In the rows, zero is written as 128.
Facts:
K10 μ K402; K152 μ K550; K152 μ K956; K152 μ K269; K152 μ K402; K152 μ K558
K152 μ K610; K152 μ K924; K164 μ K944; K164 μ K853; K164 μ K918; K164 μ K402
K174 μ K921; K174 μ K470; K174 μ K931; K180 μ K224; K180 μ K921; K183 μ K691
K183 μ K4; K20 μ K558; K20 μ K748; K20 μ K42; K20 μ K148; K214 μ K453
K214 μ K339; K214 μ K77; K214 μ K64; K214 μ K331; K214 μ K936; K214 μ K42
K214 μ K610; K240 μ K224; K240 μ K67; K240 μ K341; K240 μ K613; K243 μ K325
K243 μ K42; K243 μ K153; K282 μ K618; K282 μ K755; K302 μ K470; K302 μ K488
K302 μ K408; K315 μ K656; K324 μ K351; K324 μ K571; K324 μ K91; K431 μ K634
K431 μ K931; K431 μ K911; K431 μ K253; K431 μ K539; K454 μ K618; K454 μ K105
K454 μ K512; K454 μ K161; K476 μ K941; K478 μ K44; K478 μ K656; K478 μ K512
K506 μ K944; K506 μ K537; K509 μ K734; K509 μ K451; K514 μ K749; K514 μ K269
K514 μ K884; K514 μ K941; K514 μ K386; K531 μ K358; K531 μ K123; K531 μ K786
K536 μ K182; K536 μ K157; K536 μ K497; K54 μ K341; K54 μ K179; K54 μ K720
K543 μ K537; K543 μ K488; K543 μ K91; K556 μ K780; K556 μ K313; K556 μ K310
K616 μ K32; K616 μ K588; K616 μ K918; K616 μ K426; K624 μ K285; K624 μ K341
K624 μ K748; K624 μ K435; K624 μ K786; K624 μ K539; K633 μ K339; K633 μ K826
K633 μ K918; K648 μ K941; K65 μ K756; K65 μ K780; K65 μ K124; K65 μ K539
K65 μ K289; K698 μ K618; K698 μ K569; K698 μ K918; K698 μ K289; K71 μ K588
K71 μ K270; K71 μ K783; K721 μ K339; K726 μ K358; K726 μ K375; K726 μ K291
K726 μ K918; K726 μ K671; K727 μ K173; K727 μ K268; K738 μ K375; K738 μ K558
K741 μ K4; K741 μ K101; K741 μ K795; K741 μ K270; K741 μ K671; K753 μ K453
K753 μ K375; K753 μ K173; K788 μ K44; K788 μ K179; K788 μ K826; K788 μ K280
K788 μ K123; K788 μ K922; K802 μ K45; K802 μ K105; K802 μ K768; K802 μ K783
K815 μ K101; K815 μ K918; K816 μ K4; K816 μ K836; K816 μ K64; K823 μ K358
K823 μ K851; K823 μ K64; K823 μ K884; K823 μ K408; K823 μ K153; K832 μ K377
K832 μ K755; K832 μ K786; K834 μ K966; K834 μ K157; K838 μ K618; K838 μ K716
K840 μ K43; K840 μ K356; K840 μ K918; K840 μ K831; K840 μ K563; K863 μ K937
K863 μ K755; K863 μ K83; K863 μ K571; K863 μ K610; K906 μ K558; K906 μ K270
K906 μ K148; K916 μ K575; K916 μ K43; K916 μ K780; K916 μ K331; K917 μ K691
K917 μ K470; K917 μ K937; K917 μ K286; K917 μ K268; K919 μ K691; K919 μ K618
K919 μ K735; K919 μ K386; K928 μ K453; K928 μ K178; K928 μ K944; K928 μ K725
K928 μ K182; K928 μ K64; K928 μ K686; K928 μ K824; K928 μ K91; K943 μ K768
K946 μ K237; K946 μ K43; K946 μ K795; K946 μ K610; K951 μ K734; K951 μ K408
K951 μ K289; K951 μ K153; K957 μ K224; K957 μ K291; K957 μ K435; K957 μ K830
K957 μ K153; K961 μ K831; K961 μ K884; K961 μ K451; K961 μ K936; K10 η K237
K101 η K310; K123 η K451; K124 η K402; K148 η K648; K152 η K922; K161 η K286
K163 η K291; K173 η K788; K174 η K832; K175 η K698; K178 η K756; K179 η K67
K21 η K435; K214 η K921; K224 η K506; K242 η K91; K246 η K269; K25 η K426
K253 η K280; K28 η K44; K280 η K246; K286 η K497; K289 η K43; K291 η K512
K313 η K951; K315 η K633; K325 η K851; K356 η K174; K358 η K720; K375 η K386
K377 η K564; K4 η K21; K426 η K824; K43 η K11; K431 η K686; K435 η K536
K44 η K351; K448 η K339; K451 η K183; K454 η K25; K47 η K618; K470 η K783
K476 η K831; K497 η K478; K506 η K45; K512 η K175; K517 η K358; K536 η K853
K539 η K656; K54 η K593; K543 η K813; K550 η K543; K56 η K624; K563 η K928
K564 η K634; K569 η K71; K575 η K514; K588 η K242; K610 η K943; K613 η K671
K616 η K944; K624 η K313; K634 η K834; K64 η K42; K643 η K123; K656 η K47
K659 η K918; K671 η K727; K686 η K377; K698 η K440; K716 η K840; K720 η K54
K726 η K917; K735 η K77; K740 η K919; K749 η K786; K753 η K454; K756 η K569
K757 η K735; K768 η K836; K77 η K8; K783 η K610; K786 η K32; K788 η K517
K807 η K802; K823 η K757; K824 η K740; K832 η K539; K834 η K375; K836 η K691
K840 η K56; K851 η K331; K853 η K659; K863 η K178; K884 η K509; K91 η K966
K917 η K163; K918 η K575; K919 η K588; K921 η K807; K922 η K863; K924 η K28
K928 η K838; K931 η K476; K937 η K408; K941 η K64; K956 η K550; K957 η K643
K961 η K937

Known rows:
K506: [128 106 123 122 124 123 127 137 140 122 124 111 135 124 116 121 122 127
 124 133 137 126 135 125 123 130 147 126 125 128 122 130 127]
K224: [122 118 125 140 120 128 133 123 122 120 126 115 140 120 146 132 131 126
 125 128 123 134 127 128 129 134 127 131 127 126 129 125 141]
K470: [133 113 124 133 122 125 131 120 124 122 128 113 128 120 125 127 124 127
 126 128 127 131 127 122 141 124 127 126 125 127 135 125 127]
K163: [124 144 129 126 122 135 128 119 137 121 127 114 134 132 117 124 119 125
 122 125 123 126 125 141 141 124 126 126 126 127 128 128 131]
K478: [127 129 135 131 134 125 127 150 124 126 123 132 147 142 115 122 134 126
 123 127 127 126 134 134 125 129 139 125 132 128 120 130 132]
K656: [130 120 133 131 119 126 129 124 124 123 126 134 137 129 127 128 125 125
 133 127 125 127 126 123 139 129 131 126 125 127 123 131 135]
K315: [124 118 127 138 124 126 129 141 129 122 124 113 138 129 125 122 137 128
 122 134 123 130 137 125 139 134 137 133 125 127 122 127 128]
K741: [121 134 124 121 152 126 126 135 147 139 124 112 116 134 118 122 129 129
 121 126 132 127 132 129 122 126 128 127 126 132 124 129 124]
K961: [122 130 122 125 129 126 127 128 128 132 124 111 130 120 119 122 134 133
 122 134 129 137 127 124 118 130 126 135 125 130 123 125 126]
K575: [121 227 124 129 133 124 147 153 118 117 152 149 127 139 146 146 118 146
 136 124 126 126 126 123 118 130 126 126 125 127 139 124 124]
K726: [117 161 123 122 121 140 126 119 197 121 126 111 121 137 116 121 118 126
 118 125 122 132 126 157 117 124 128 143 126 127 121 138 125]
K588: [152 106 131 157 137 126 127 119 124 125 153 147 116 129 139 140 119 130
 120 127 134 124 130 127 112 123 126 128 140 126 123 128 126]
K686: [145 108 124 121 122 140 129 120 133 121 132 135 117 121 119 123 120 137
 143 125 133 126 125 119 150 135 126 132 130 128 121 131 141]
K56: [127 124 129 126 119 128 128 121 122 123 127 129 122 125 131 130 125 126
 129 126 126 126 125 123 132 124 126 126 125 127 129 127 126]
K179: [125 119 126 136 120 128 129 121 122 123 129 117 130 120 143 130 127 127
 125 127 123 129 126 124 136 129 126 130 124 126 130 127 132]
K42: [120 135 130 121 136 134 127 126 121 128 126 144 119 130 124 133 122 126
 124 125 134 126 125 141 119 129 125 125 131 127 135 126 127]
K956: [128 119 126 131 121 130 128 121 123 123 131 117 118 122 141 126 127 128
 124 127 123 129 125 124 141 129 127 128 125 127 139 127 125]
K836: [130 124 127 123 124 127 130 120 122 123 129 125 118 120 125 129 122 126
 127 127 130 127 125 123 129 123 127 125 126 128 135 126 126]

Rows:
No name comes twice in this set of rows, the named rows included.
[117 219 122 121 119 124 136 145 131 118 143 179 116 142 167 136 121 146
 153 125 122 125 126 123 113 123 127 140 124 127 121 126 121] => K918
[128 107 123 121 135 125 125 132 140 124 126 111 123 119 115 122 121 127
 124 130 140 126 135 124 124 131 142 126 124 132 122 127 125] => K928
[135 110 123 122 122 135 127 136 150 123 125 111 131 120 119 120 122 144
 122 126 128 134 132 119 154 147 129 141 133 127 119 128 150] => K431
[120 118 122 121 142 126 126 130 146 129 125 112 117 119 116 122 129 135
 121 131 134 134 134 125 127 134 129 129 124 130 126 126 125] => K214
[122 141 123 123 125 131 133 119 123 125 125 113 125 119 125 133 126 127
 124 125 131 139 126 140 118 125 124 128 135 128 137 125 133] => K153
[134 109 123 122 131 125 126 136 136 124 126 110 138 120 115 122 124 126
 123 131 140 126 136 124 129 131 145 126 124 130 121 126 125] => K543
[120 134 123 133 124 126 128 135 123 124 124 111 140 119 132 122 145 133
 122 130 124 146 130 142 118 136 126 138 132 127 122 124 141] => K957
[139 138 138 142 131 126 130 124 122 123 126 137 131 130 121 121 133 128
 128 126 122 126 126 125 148 122 126 126 131 127 122 126 125] => K755
[162 108 136 157 140 126 129 120 122 124 156 156 114 130 122 148 120 126
 120 124 146 124 131 140 114 122 126 126 143 126 122 126 126] => K966
[141 111 129 122 121 138 128 120 128 123 128 137 120 123 124 121 120 130
 140 125 127 126 126 120 152 132 126 132 132 127 120 131 143] => K377
[133 109 126 125 135 125 127 138 133 123 126 110 134 124 117 122 126 127
 123 131 135 126 136 122 132 130 141 126 125 128 123 126 126] => K324
[132 113 130 121 122 134 129 118 123 124 126 131 118 124 126 126 123 126
 132 124 127 126 125 125 141 128 126 128 127 127 123 129 135] => K564
[123 134 125 122 126 126 128 121 121 126 125 124 128 119 115 137 121 127
 135 125 137 128 125 138 118 123 125 125 132 133 127 125 131] => K408

The same objects again, as new rows of numbers:
Known rows:
K633: [101  80  97 147 121 143 137 112 113  97  88 151 112 118 117 172 104  96
 159 117  71 161  97 125 144 147 168 115 109  94 114 124  84 121 101]
K807: [ 86  84 109 144 110 146 138 127 118 107  93 141 113 124 118 138 105 105
 150 103  98 141  94 126 140 111 158 125 110 107 119 141  85 108  99]
K686: [ 89  64  99 137  86 129 143 157 134  96 105 146  95 127  97 128 124 133
 131  48 122 138  49 118 137  91 186 135 102 111 118 150 101 113 112]
K911: [ 79  80 107 147 100 180 120 157 129  99  83 165 111 131 150 141 111 114
 134  93  83 143  93 136 154 153 157 122 103 140 129 135 109 122  84]
K289: [ 74  83 109 139 103 160 140 146 135 107  97 146 115 120 128 119 107 114
 140  92 104 130  93 134 144 118 155 125 110 115 127 144  96 105  93]
K756: [ 62  84 128 151 115 174 104 141 127 104  96 143  93 123 125 108  96 125
 148  98  96 127 109 151 138 121 151 138 107 132 143 149  99 111  88]
K735: [ 80  78 101 142 110 160 147 142 131 116 108 143 118 116 115 114 113 115
 141  91 109 126  92 139 136 105 154 120 112  97 123 142  80  97 102]
K512: [ 83  96 114 157  85 143 182 161 119 104  89 140 160  92 162 145  64  73
 113  90 109 110  60 132 117 105 115 134 128 113  96 110   7  92 100]
K280: [ 91  63 122 158  96 171 129 162 112 112  93 152 134 114 128 133 113  99
 142  82 113 132  91 128 144  95 136 107 115  99 111 148  68 110  94]
K961: [ 87  96 108 136 122 124 140 110 111 106  95 138 108 130 111 148 103  95
 160 117  83 149  94 125 138 113 169 120  98 101 123 139  90 105 103]
K543: [105  82 116 151 113 108 121 118 106  97  93 138 120 131  96 156 106  99
 149 100  92 152  75 130 129 108 191 143 104  94 130 134 103 121 110]
K563: [ 87  75 108 144  98 142 132 155 136 104 106 137 122 113 105 115 106 115
 131  72 107 128  71 141 130 115 178 149 114 104 137 132 110 116  98]
K451: [ 80  84 100 140 113 158 144 140 135 114 105 142 114 123 122 117 111 119
 137  91 102 128  89 139 136 113 158 125 105 109 129 142  91  96  99]
K351: [ 97  76  82 156 110 168 150 142 144 117  99 153 110 119 124 137 124 131
 132  98  95 135  87 137 138 141 167 120 113 104 124 128  92 104 104]
K174: [ 96  82 143 159 115 120  89 124  89  89  86 142 110 134 104 150  97  91
 157  98  79 149  83 138 129 109 183 142  96 106 140 141 103 131 100]
K906: [106  78 100 149 111 120 128 122 118  85  94 143 116 112  96 167 100  95
 152  98  72 160  79 128 134 143 192 139 114  90 129 114 101 135 102]
K325: [ 82  79 104 143 108 158 143 144 132 113 100 144 117 126 127 120 113 116
 137  90 102 127  89 138 141 111 155 121 104 110 124 143  95  99 101]
K123: [ 87  72 118 155 101 167 130 153 116 113  94 147 124 118 128 124 113 103
 142  86 109 130  94 133 141  99 141 110 109 105 119 147  74 107  96]

Rows:
No name comes twice in this set of rows, the named rows included.
[ 71  80 129 162 115 177  99 140 116 105  97 145  96 124 126 111 104 122
 149  95  99 128 107 154 138 115 145 132 105 126 140 151  92 110  92] => K539
[ 94  81 112 139 108 112 128 121 117  86  95 132 119 109  87 152  94  88
 155  96  88 155  80 123 131 113 185 146 118  89 126 123  96 130  98] => K616
[ 89  82  85 142 121 150 157 134 137 125 121 143 122 122 112 116 126 118
 137  93 100 121  86 146 128 106 161 115  99  83 129 137  87  84 115] => K941
[ 80  91 102 133 114 142 126 114 118  86  82 151 101 127 125 166  93  97
 156 121  65 163  99 125 152 155 170 127 103 123 125 125 106 128  88] => K65
[111  65 107 162 109 155 130 123 100  91  78 154 126  95 114 185 100  77
 167 110  80 168 102 111 149 134 149 104 128  85 102 128  51 140  91] => K478
[ 44  97 101 115  98 171 130 139 163  83  82 145  84 119 141 122  79 123
 136 105  81 141 103 132 164 178 167 157 116 171 135 125 133 129  71] => K310
[ 49  92 113 111  80 147  99 145 163  90  93 147  92 118 118 104  74 115
 134 106  81 123 101 122 138 140 167 170 121 189 147 145 135 134  65] => K313
[ 55 104 108 113 114 139 124 107 136  73  73 145  83 125 132 155  74 102
 157 127  62 162 103 122 159 173 180 148 104 159 130 122 127 136  77] => K556
[ 91 104 108 148  73 114 152 159 131 116 104 157 156 118 152 133  79  83
  94 102  85  99  54 131  92 112 144 142 113 152 126 117  48  93 103] => K291
[115  65 122 186  91 116 160 126 115 166  51 119 110 149  92 172 124 100
 142 127 137 184  81  51 133  66 204 169 130 101 110 133 124 128  64] => K536
[ 85  70  92 132 100 130 141 112 140  62  94 119 108  47  68 166  60  80
 173 102  92 164  95 107 149 146 174 171 167  81 107 103  66 160  72] => K943
[ 57  66 104  97  79 146 138 163 129  78  95 172  68 140 130 131 130 121
 142  40 107 148  58 106 168 101 161 102  72 157 106 170 108 123 101] => K634
[ 82  75 101 145 107 162 145 145 134 110 106 139 119 103 112 119 107 110
 145  88 108 128  95 130 141 108 147 124 120  96 118 139  74 103  97] => K716
[118  79  82 149 128 110 139 111 116  98 108 146 123 116  89 165 122  98
 151 101  61 153  72 140 122 141 202 130  96  65 136 109 105 119 122] => K648
[ 97  79 137 151 109 120 101 128  93  89  88 142 120 129 104 153 101  87
 154  94  84 152  77 128 132 107 179 140  99 102 135 136  97 130  97] => K624

